Rows and whether each has a hidden trait (one of two labels; each part has its own):
(in the rows, 128 means zero)
[112 104 145 126 101 153 153 115 124 136 144 132 122 160 131 151  66 135
 159  99 119 135 171 127 142 143 187 121 150 136  99 140 131 163 125 132
 162 166 113 165 170 160  97 136 146 189 119 170 116 111 138 134 118 143
 132 107 171  82 139  96 139 115 151 132] | daf
[128 126 155 134 129 144  91 114 181 138 156 118 138 145 110 112  92 152
  96 112 163 117 122 152 150 162 121 126 140 124 141 120 140 148 129 149
 151 128 122 131  92 117 138 132 111 167 159 104 124 139 131 132 140 149
 129 128  85  98 118 247 146 111 123 144] | daf
[157 164 123 128 122  99 132 165 145 112 111 126 113 116 156 128 176  91
 165 181 143 109 163 130 100 118 117 144 133 145 117 127 153  82 228  91
 128 121 180 123 180 110 178 107 131  88 138 159 183 131 107 104 173 103
 144 165 168 152 144 188 106 136 143 131] | tibi
[130  94 153 102 141 123 133 114 144 114 143 138 113 107 142 124  70 136
 166  96 152 135 173 125 128 132 151 114 125 117 163 120 100 105 113 128
 112 135  72 159 175 114 129 123 142  61 163 137  95 130 138 149 109 101
 125 125 152  81 152 224  91 125 166 127] | daf
[141 147 166 154 140 103 127 100 165 112 128 119 143 107 104 132 185 147
 120 159 147 130 102 116  94  77  69 132  92 142 152 126 140  74 172 100
 110  89 183  97 110 121 158 104 133  64 153 114 190 147 138 115 129 106
  95 101 104 147 141 178 114 125 118 144] | daf
[140 145  95 123 124 164 124 137  71 152  61 132 104 159  82 137 188  75
 131 173  98  92 131 154 170 165 185 134 155 142 111 144 124 160 183 120
 143 128 181 101 143 104 191  97 141 205 105 141 149 101 160 126 171 161
 129 160 144 160 136  61 166 134 131 126] | daf
[113 122  92  73  95  86 122 118 113 100 175 137 161 108 159 138  71 115
 155 131 123 155 182 112 101 113  99 126 117 108  60 114 124 107  87 172
 146 122 126 150 178 169  75 165 120 132 128 156  91  94  98 139  93 118
 158 106 183  72 149  80  98  88 145 126] | daf
[116 116 129  80  93 132  94  82 134 139 122  99 148 128 156 100  66  78
  79  78 150 114  73 125 124 154 103 145 140 114  91 114 122 123 143 101
 152 146 145 163   1 147  87 181  77 147 107  35 136 107 115 128 125  89
  98 127  73  70 106  94 112 113 109 143] | daf
[104 131 138 102  84  87 128 135 113 109  71 112  77 114 129 130  89 104
 126 108 146 103 108 107  98 132 143 143 128 142  76 114 131  90 112  73
 132 111 164 128  76  86 106 185 107 102 124 108 105 106 120 101 150  86
 124 141 122 126 133 149  75 126 130 137] | tibi
[123 131 134  98  66  72 119 126  97 118   5 134  50 127  11 119 108  63
 147  95 143  38 134  96 104 128 141 153 122 116  92 121 144  89 159  71
 142 152 166  99 149  88 138 100 120 100 117 129 122 109 104  89 147  76
 148 126 160 101 149  83 102 149 122  94] | tibi
[142 186 138 166 169 161 105 149 154 143 139 144 157 144 198 140 232 132
 163 214 138 166 164 134 117 128 121 140 132 163 141 125 133 144 255 175
 118 132 225 169 142 162 177 165 140 142 142 137 184 137 132 143 200 146
 143 190 146 205 136 177 145 160 143 144] | tibi
[120  94 124 116 119 135 130 132  77 123 123 130 125 123 145 146 141 117
 117  73 102 128 137 150 136 124 128 117 131 131 135 141 106 119  92 111
 104 119  99 124 147 112 118 103 140 135 108 155  85  99 141 139  98 164
 121 125 120 123 123  18 145 119 103 121] | daf
[ 95  78 119  96  91 149 113 120  99 147 112 116 118 149  69 105  16  78
 103  61 132  98  93 149 126 158 155 137 167 107 100 134 104 168  11  98
 168 151  55 115  86 154 106 136 115 215 113 100  81 117 178 122 104 118
 104  84 113  76 112  59 148 125 131 116] | tibi
[121 124 135 114 115 110 146  98 114 126 108 126 128 138  99 119 115 117
 144 117 124 133 149 115 103 129 127 124 134 134 169 125 116 144 139 121
 129 120 113 141 149  81 140 133 143  64 111 115 133 119 131 117 130 114
 124 125 134 141 153  66 111 124 142 130] | daf
[118 114 123 133 122  73 139 123 138 101 170 131 154  84 167 134 120 103
 116  93 134 156 142 135  98 103  65 136 107 137 104 132 132 112  88 139
  91 125 121 131 106 135 100 139 120  43 130  99 133 142 105 132 126 116
 128 130 113 134 113 116 106 138 126 128] | tibi
[155 151 129 141 158 158 134 121  96 127 123 152 165 143 169 141 195 186
 186 126 117 138 177 166 135 121 158 128 147 132 124 138 135 152 169 141
 116 150 169 134 184 152 174 129 146 231 112 164 161 144 157 128 116 124
 147 155 166 129 151 164 141 137 162 115] | daf
[132 152 138 136 142 119 141 153 131 152  45 117  97 147  24 137 174  97
 125 130 136  69 125 153 147 141 152 130 125 150 110 137 139 117 174  86
 166 170 173  83 180 121 143 130 130 160 123 118 163 112 129 101 175 182
 125 182 123 167 121 169 139 163 164 106] | tibi
[124  94 148 158 114  81 137  93 135  99 144 147 139 125 129 158  79 138
 192  62 136 117 162 114 104  88  70 122 115 114 132 123 111  94  94 146
 103  94  99 140 154 163 115 150 160  75 138 158 112 135 116 132 105 100
 143 100 197 102 138 172  94 117 131 141] | daf
[106 153 113 101 129 145 144 123 118 126 148 123 159 131 151 129 129  91
 145 147 141 193 116 128 122 125 131 145 147 112  95 123 157 131 185 162
 138 126 102 161 127 151 116 171 126 132 127 127 181 110  80 134 149  93
 130 152 136 135 128 100 115 135 131 166] | tibi
[101 140 125  76  84  86 131 131 151 122  77 135 128 113 126 117 116  78
 155 116 146  82 168 102 102 120 137 141 138 138 142 115 140 103 178  68
 140 137 176 153 182 155 139 159 113 110 142 148 176 115  97 123 137  85
 135 122 138 127 165  96  84 137 163 130] | tibi
[122 125 122 123 116 148 133 135 131 130 135 136 115 124  69 143 170  83
 174 130 131 116 171 131 116 120 106 135 108 107 114 132 109 116 107  77
 125 127 179 117 193 128 132 112 156  71 130 179 125 124 125 128 135 149
 155 121 176 136 161  87 138 113 139 147] | daf
[137 115 116 113  97 103 100 126 108 130 110 108 123 112 114 113 140 117
 105 124 113 105 118 120 130 125 137 131 117 106 110 124 146 126 155  98
 122 131 145 103 104 160 126 128 112 147 131 101 129 104  91  99 122 105
 121 147 100 153 142  94 130 123 112 135] | daf
[116 164 109 120 106 113 110 130 109 131 114 114 139 118 163 120 114 108
 114 137 136 136 125 132 142 130 128 144 146 141  95 121 153 129 119 121
 133 162 131 149 132 129 112 152 121 124 115 111 148 112 121 136 130  87
 120 152 133 120 146 163 109 149 129 140] | daf
[120  83 110 169 111 114 133 132 148 117 250 124 221 110 255 121 144 111
 100  80  92 220  92 120 118  97 119 110  92 108 145 136 113 102  92 223
 104  97 113 193 106 171 108 205 127  68 115 108 104  97 123 183  97 152
 128 121 108 127  88  76 133 122 108 153] | tibi
[124 119 121 107 117  75 100 127 135 121 171 115 148 111 195 117  79  90
 112 102 139 172 128  93  96 111 138 132 120 129 124 124 110 125 115 186
 127 131 133 171 113 165 106 171 101  97 115  94 104 143 132 146 124  89
 100 117 108 120  91 180 109 140 133 133] | tibi
[152 152  96  89 106 118 132 179  81 115  30 134  67 112   1 124 170  91
 164 202  95  49 156 128 125 142 106 151 147 153  84 123 163 122 255  42
 150 127 224  68 154  85 169  77 139 176 117 161 192 114 125  73 147  96
 130 164 142 168 133  96 108 179 145 102] | tibi
[126  86 108 128 149 142 122 128 102 123 174 112 164 116 197 112  99  99
 110  88 110 170 100 115 125 107  77 111 109 133 126 118 111 114  79 209
  98 124  96 166  48 147  99 136 130  50 130 109 108 136 111 147  81 127
 116 118  73 101 113  77 133 109 121 153] | tibi
[108 100 118  91  55 101 104 106  91 139  69  90 118 144 111  81  27  74
  71  72 134  89  94 115 138 167 124 134 149 112  66 126 160 133  83 113
 175 148  67 143  76 156 129 143  83 138 103  62  96  94 124 116  96 102
 108 110  66  73  99  97 129 108 115 128] | daf
[112 132  94 104  63 121  97 144  96 137 125 130 123 131 120 112  95  89
 101 102 129 109 121 130 142 130 150 131 151 135  72 130 128 133  81  90
 158 151 114 125 121 114 120 134 100 143 102  97 117 128 139 119  97 136
 126  91 139 104 138  57 129 128 120 123] | daf
[ 87  60 144 147 131 153 123 105 144 146 232 129 199 149 185 129  66 168
 191  80 128 174 137 133 132 159 125 112 166 122 139 131 100 152  52 159
 137 133  56 186 204 154  60 127 151 162 145 153  72 151 136 160  99 112
 139  62 160 103 154 167 145 134 157 132] | tibi
[100  89 148 135 139  48 133 123 129  81 118 140 116  91  98 139  25 114
 143  69 141 108 171  94  86  87  80 124 100  98 127 110 123  64  47 134
 111  84  59 131 186 101  88 142 139  57 148 144 138 111  91 114 116 105
 127  71 154  99 129 154 100  97 171 124] | tibi
[137 171 147 121 126 139 127 152 113 115  98 147 156 112 101 112 210  86
 155 202 144 126 168 111 117 143  78 137 115 140 128 123 165 119 215 151
 124 105 225 128 168 135 183 146 141 102 134 147 179 142 132 138 181  92
 146 189 149 164 123 133 111 136 163 112] | tibi
